Below is a small trained network, with its code and all its weights. Each question gives an input and a class and asks what happens when units are switched off, that is, made to give their printed mean instead of their output.

import numpy as np


def w(rows, s, z=0):
    codes = np.array(rows[::2]) - 128.0
    scale = np.full(codes.shape[1], s)
    scale[-1] = z or s
    return codes * scale


def f(y):
    return y / 2 * (1 + np.tanh(0.7978845608 * (y + 0.044715 * y**3)))


def log_softmax(a):
    a = a - a.max(-1, keepdims=True)
    return a - np.log(np.exp(a).sum(-1, keepdims=True))


def net(x, mask):
    res = np.array(x, float).reshape(1, 7) / 4 @ E
    y = f(res @ A[0][:, :-1].T + A[0][:, -1])
    res = res + np.where(mask, y, B[0][:, -1]) @ B[0][:, :-1]
    return log_softmax(res[-1] @ U[:, :-1].T + U[:, -1])


A, B = {}, {}
E = w([
[40,213,88,176,228,63,121,112,201],'x0',
[108,178,95,134,131,54,95,223,3],'x1',
[128,129,128,128,127,128,128,129,126],'x2',
[43,177,91,47,17,123,69,184,204],'x3',
[128,131,128,129,128,129,128,129,127],'x4',
[62,82,35,42,192,226,138,135,90],'x5',
[228,104,124,34,196,63,143,218,196],'x6',
],0.0053)
A[0] = w([
[71,98,104,66,200,197,142,130,75,17],'neuron 0',
[217,91,158,223,242,115,134,68,53,2],'neuron 1',
[164,158,161,199,68,52,121,128,134,83],'neuron 2',
[125,160,126,151,113,51,110,202,22,35],'neuron 3',
[185,120,154,96,42,150,140,135,82,137],'neuron 4',
[109,152,120,134,133,86,119,181,42,58],'neuron 5',
[193,90,145,111,66,144,123,128,76,103],'neuron 6',
[109,150,123,141,176,101,138,123,161,94],'neuron 7',
[162,99,157,152,109,171,132,43,250,49],'neuron 8',
[75,154,139,98,7,87,100,160,200,46],'neuron 9',
[97,141,131,157,101,147,132,103,106,67],'neuron 10',
[216,124,145,72,170,66,134,214,179,13],'neuron 11',
[73,138,103,82,66,129,108,160,160,41],'neuron 12',
[94,161,116,155,171,92,131,120,161,95],'neuron 13',
[63,185,135,183,208,67,114,115,170,89],'neuron 14',
[74,136,132,181,87,150,124,106,94,100],'neuron 15',
[185,146,172,203,75,79,143,114,166,72],'neuron 16',
[168,131,132,69,158,101,134,153,150,59],'neuron 17',
[186,95,141,111,68,146,125,130,82,107],'neuron 18',
[48,152,149,216,45,154,129,59,57,31],'neuron 19',
],0.011,0.0022)
B[0] = w([
[63,128,108,79,141,126,42,126,78,215],'neuron 0',
[130,150,149,136,87,97,215,150,25,244],'neuron 1',
[65,123,98,85,150,144,60,128,82,203],'neuron 2',
[113,104,147,88,137,147,170,28,195,216],'neuron 3',
[79,144,115,173,126,117,121,170,181,216],'neuron 4',
[117,106,145,104,126,149,163,62,172,188],'neuron 5',
[88,135,131,173,114,126,128,168,184,205],'neuron 6',
[123,127,127,156,107,139,111,156,150,167],'neuron 7',
[117,110,147,90,136,136,174,29,197,238],'neuron 8',
[125,136,145,136,107,110,204,142,26,250],'neuron 9',
[168,129,126,124,134,119,121,135,133,151],'neuron 10',
[251,127,117,138,146,135,85,140,135,254],'neuron 11',
[123,135,147,145,124,106,182,126,55,198],'neuron 12',
[99,137,126,160,125,129,130,161,166,179],'neuron 13',
[83,130,129,183,97,130,126,189,202,229],'neuron 14',
[202,128,125,131,141,127,113,134,138,181],'neuron 15',
[72,118,97,79,153,144,60,132,76,209],'neuron 16',
[189,136,127,150,134,132,96,113,119,181],'neuron 17',
[91,140,126,168,117,130,131,165,178,198],'neuron 18',
[247,125,120,131,153,127,86,146,145,236],'neuron 19',
],0.025,0.0078)
U = w([
[135,154,164,136,87,82,220,145,45,82],'0',
[254,129,110,143,167,131,86,144,155,245],'1',
[69,145,119,202,97,134,130,192,218,118],'2',
[111,78,163,72,139,162,187,16,199,61],'3',
[59,120,68,54,163,146,46,136,77,143],'4',
],0.0084,0.0011)

Each question gives the input, the list of numbers given to net, and the class t.
The units are the neurons (one row each of A and B). Each row of codes is followed by its name. A weight is (code - 128) times the scale printed after its matrix; where a second scale follows, it is the last column's (A, B and U).
mask holds one flag per neuron, in row order. A switched-off neuron (its flag False) gives its mean, the last column of its row in B, instead of its output. The means were averaged over made-up inputs and are rounded, as every weight is.
A unit's drop is (log p(t) with every unit on - log p(t) with that unit switched off) / (log p(t) with every unit on - log p(t) with every unit switched off).
The circuit of an input: a set's keep is (log p(t) with only the set's units on - log p(t) with every unit switched off) / (log p(t) with every unit on - log p(t) with every unit switched off). Starting from the 12 units with the biggest drops (on a tie, the unit counted first), units are removed one at a time, each time the one whose removal leaves the highest keep (on an exact tie, the one counted first), for as long as the keep stays at least 0.8.
circuit, biggest first: the units of the circuit, biggest drop first
most important unit: the unit with the biggest drop
k most important neurons: the k neurons with the biggest drops, biggest first
drop when u is switched off: that unit's drop, to one decimal
input [-4,-2,-7,3,-4,5,-8], class 1: most important unit : neuron 19
input [1,-7,0,0,-6,-8,6], class 4: 3 most important neurons : [neuron 16; neuron 2; neuron 3]
input [5,3,-5,6,0,5,-2], class 0: 2 most important neurons : [neuron 12; neuron 9]
input [8,-8,-6,-3,7,8,-8], class 1: 4 most important neurons : [neuron 19; neuron 15; neuron 3; neuron 4]
input [6,-3,5,6,3,5,1], class 0: 2 most important neurons : [neuron 12; neuron 9]
input [-1,8,6,5,0,-7,-7], class 3: 2 most important neurons : [neuron 3; neuron 5]
input [7,7,2,8,2,2,7], class 0: 2 most important neurons : [neuron 9; neuron 12]
input [0,-1,8,-2,3,5,-5], class 1: 4 most important neurons : [neuron 19; neuron 16; neuron 2; neuron 15]
input [-5,-3,-5,-2,8,5,1], class 2: 2 most important neurons : [neuron 16; neuron 2]
input [6,5,-1,6,7,5,8], class 1: 2 most important neurons : [neuron 11; neuron 1]
input [-6,8,5,6,6,-1,-7], class 3: 2 most important neurons : [neuron 3; neuron 5]
input [-8,-6,0,3,4,8,-5], class 2: 2 most important neurons : [neuron 4; neuron 6]
input [-8,5,-7,0,2,-6,-8], class 1: 3 most important neurons : [neuron 19; neuron 15; neuron 14]
input [-8,5,4,-6,0,0,5], class 2: circuit, biggest first : [neuron 6]
input [3,0,1,-7,-2,-4,7], class 0: 3 most important neurons : [neuron 1; neuron 19; neuron 15]
input [0,-3,2,-7,2,8,7], class 4: 4 most important neurons : [neuron 0; neuron 9; neuron 19; neuron 12]
input [6,-3,8,3,-3,7,-5], class 4: drop when neuron 11 is switched off : 0.8
input [-8,0,2,-7,-8,-1,5], class 2: drop when neuron 18 is switched off : 1.3
input [-5,8,-1,3,-4,-5,3], class 3: drop when neuron 11 is switched off : 0.0
input [1,8,6,3,7,3,6], class 3: drop when neuron 3 is switched off : 1.1
input [7,8,3,2,6,5,-4], class 3: most important unit : neuron 3
